Below is a small trained network, with its code and all its weights. Each question gives an input and a class and asks what happens when units are switched off, that is, made to give their printed mean instead of their output.

import numpy as np


def w(rows, s, z=0):
    codes = np.array(rows[::2]) - 128.0
    scale = np.full(codes.shape[1], s)
    scale[-1] = z or s
    return codes * scale


def f(y):
    return y / 2 * (1 + np.tanh(0.7978845608 * (y + 0.044715 * y**3)))


def log_softmax(a):
    a = a - a.max(-1, keepdims=True)
    return a - np.log(np.exp(a).sum(-1, keepdims=True))


def net(x, mask):
    res = np.array(x, float).reshape(1, 8) / 4 @ E
    y = f(res @ A[0][:, :-1].T + A[0][:, -1])
    res = res + np.where(mask, y, B[0][:, -1]) @ B[0][:, :-1]
    return log_softmax(res[-1] @ U[:, :-1].T + U[:, -1])


A, B = {}, {}
E = w([
[131,127,134,132,126,133,122,122],'x0',
[130,130,123,126,129,125,133,133],'x1',
[70,136,121,187,56,79,201,35],'x2',
[73,138,126,70,2,113,58,180],'x3',
[155,14,188,176,95,94,147,182],'x4',
[129,116,108,128,124,138,126,123],'x5',
[251,170,127,154,59,173,153,134],'x6',
[183,126,110,152,133,31,48,87],'x7',
],0.0066)
A[0] = w([
[183,171,122,130,88,143,148,124,65],'n0',
[113,124,128,87,60,122,89,140,63],'n1',
[166,106,113,144,186,131,167,91,56],'n2',
[194,154,113,175,83,159,149,141,94],'n3',
[148,107,123,107,163,182,55,154,71],'n4',
[108,136,104,91,63,119,92,142,80],'n5',
[165,113,116,154,140,74,38,72,132],'n6',
[112,231,89,79,133,142,99,86,30],'n7',
[65,120,116,134,180,97,127,150,103],'n8',
[113,95,133,100,136,114,119,128,36],'n9',
[50,121,111,87,188,93,131,114,93],'n10',
[142,93,148,180,123,77,95,168,89],'n11',
[105,91,179,106,121,168,195,171,108],'n12',
[98,144,124,172,93,113,168,60,51],'n13',
[112,140,137,84,69,112,109,149,37],'n14',
[184,127,129,129,137,28,78,112,95],'n15',
[69,85,114,111,160,121,112,121,59],'n16',
[141,138,114,137,156,150,97,161,35],'n17',
[127,126,125,134,130,130,125,132,44],'n18',
[156,98,129,157,196,117,188,99,84],'n19',
[101,124,148,107,135,183,175,158,152],'n20',
[110,99,132,90,49,112,101,160,110],'n21',
[86,120,101,153,62,100,168,57,81],'n22',
[147,2,204,158,94,92,163,185,1],'n23',
[164,127,133,147,194,127,156,92,64],'n24',
[100,252,114,88,158,138,117,98,29],'n25',
[101,121,131,125,134,174,176,169,52],'n26',
[146,134,154,77,157,126,87,194,110],'n27',
[166,113,142,91,178,165,85,144,107],'n28',
[102,157,155,160,96,114,163,70,65],'n29',
[50,53,146,145,161,108,98,121,126],'n30',
[157,122,129,85,162,143,103,167,38],'n31',
],0.0098,0.009)
B[0] = w([
[141,83,163,95,110,159,97,128,142],'n0',
[98,126,145,148,161,140,107,135,158],'n1',
[90,118,148,148,155,155,93,166,163],'n2',
[161,118,182,106,98,149,83,112,181],'n3',
[127,103,140,111,122,87,151,150,179],'n4',
[99,136,154,166,162,147,103,151,168],'n5',
[78,145,118,107,90,167,169,125,253],'n6',
[150,94,92,145,171,142,124,108,182],'n7',
[151,127,154,117,104,140,105,121,170],'n8',
[124,84,137,106,139,166,115,124,103],'n9',
[164,128,152,110,102,143,98,121,196],'n10',
[129,127,87,117,130,144,140,108,167],'n11',
[113,139,97,117,113,145,145,104,187],'n12',
[130,99,138,108,133,102,150,160,170],'n13',
[92,112,148,141,155,169,104,153,136],'n14',
[99,127,106,107,99,161,156,115,214],'n15',
[154,98,152,120,111,149,105,130,138],'n16',
[111,52,140,97,156,127,145,165,112],'n17',
[108,2,125,78,170,184,121,136,93],'n18',
[91,144,155,162,158,142,92,155,206],'n19',
[105,148,117,127,95,133,146,117,212],'n20',
[113,147,139,173,166,138,104,147,205],'n21',
[136,106,150,111,138,76,159,175,207],'n22',
[159,93,59,130,177,122,113,91,203],'n23',
[90,129,141,151,140,154,100,173,168],'n24',
[153,91,85,133,160,120,128,86,183],'n25',
[102,110,114,113,119,147,145,128,131],'n26',
[136,128,137,123,126,89,165,141,215],'n27',
[130,125,151,126,116,91,167,158,199],'n28',
[134,78,150,101,138,114,158,165,158],'n29',
[164,145,152,115,98,137,104,115,228],'n30',
[120,101,140,114,134,108,136,150,137],'n31',
],0.017,0.0048)
U = w([
[33,155,153,206,213,160,82,185,78],'0',
[122,85,139,87,142,20,206,200,81],'1',
[166,63,1,131,214,136,121,49,127],'2',
[121,199,114,144,116,104,139,114,249],'3',
[183,133,194,79,63,174,75,97,62],'4',
[116,210,99,155,117,92,153,113,227],'5',
[14,161,66,84,76,202,208,102,53],'6',
],0.0093,0.014)

Each question gives the input, the list of numbers given to net, and the class t.
The units are the neurons (one row each of A and B). Each row of codes is followed by its name. A weight is (code - 128) times the scale printed after its matrix; where a second scale follows, it is the last column's (A, B and U).
mask holds one flag per neuron, in row order. A switched-off neuron (its flag False) gives its mean, the last column of its row in B, instead of its output. The means were averaged over made-up inputs and are rounded, as every weight is.
A unit's drop is (log p(t) with every unit on - log p(t) with that unit switched off) / (log p(t) with every unit on - log p(t) with every unit switched off).
The circuit of an input: a set's keep is (log p(t) with only the set's units on - log p(t) with every unit switched off) / (log p(t) with every unit on - log p(t) with every unit switched off). Starting from the 12 units with the biggest drops (on a tie, the unit counted first), units are removed one at a time, each time the one whose removal leaves the highest keep (on an exact tie, the one counted first), for as long as the keep stays at least 0.8.
circuit, biggest first: the units of the circuit, biggest drop first
unit that matters most: the unit with the biggest drop
k most important neurons: the k neurons with the biggest drops, biggest first
drop of u: that unit's drop, to one decimal
input [1,5,-6,5,-4,2,-7,-5], class 4: unit that matters most	n10
input [2,1,7,8,4,-2,4,5], class 0: circuit, biggest first	n21; n5
input [4,-7,-3,-1,7,-1,5,-6], class 2: 2 most important neurons	n23; n6
input [-4,3,4,7,-2,-7,-2,-7], class 0: circuit, biggest first	n21; n5
input [1,6,-6,-8,-8,0,4,-5], class 0: 4 most important neurons	n24; n2; n19; n23
input [-5,-5,-2,-7,6,-7,5,-6], class 0: 3 most important neurons	n19; n2; n24
input [-3,1,4,-2,-4,-2,-5,0], class 4: 2 most important neurons	n10; n8
input [-7,-3,-3,2,-6,-2,-3,1], class 2: circuit, biggest first	n25; n7
input [0,-6,7,-1,4,-3,0,-7], class 1: 2 most important neurons	n22; n29
input [4,5,5,-3,5,5,-6,-5], class 4: circuit, biggest first	n30; n8
input [0,1,7,0,-8,-7,0,-7], class 2: circuit, biggest first	n25; n7
input [-5,6,8,-4,-3,-7,-1,-6], class 1: 3 most important neurons	n22; n29; n13
input [-4,2,5,-4,6,2,3,6], class 2: 2 most important neurons	n23; n11
input [2,-7,-7,-8,-3,-8,5,-8], class 0: circuit, biggest first	n24
input [-1,0,-3,2,0,2,-1,5], class 6: circuit, biggest first	n6; n15
input [-4,7,-3,-5,8,3,-4,-8], class 2: 3 most important neurons	n23; n6; n15
input [7,-6,-8,-8,1,-8,-2,7], class 0: 3 most important neurons	n19; n24; n2
input [-6,-7,1,5,-8,8,3,5], class 2: 2 most important neurons	n7; n25
input [-3,8,-2,-5,8,6,-5,-1], class 2: drop of n23	1.1
input [2,7,2,0,5,-2,-8,2], class 4: drop of n30	0.2
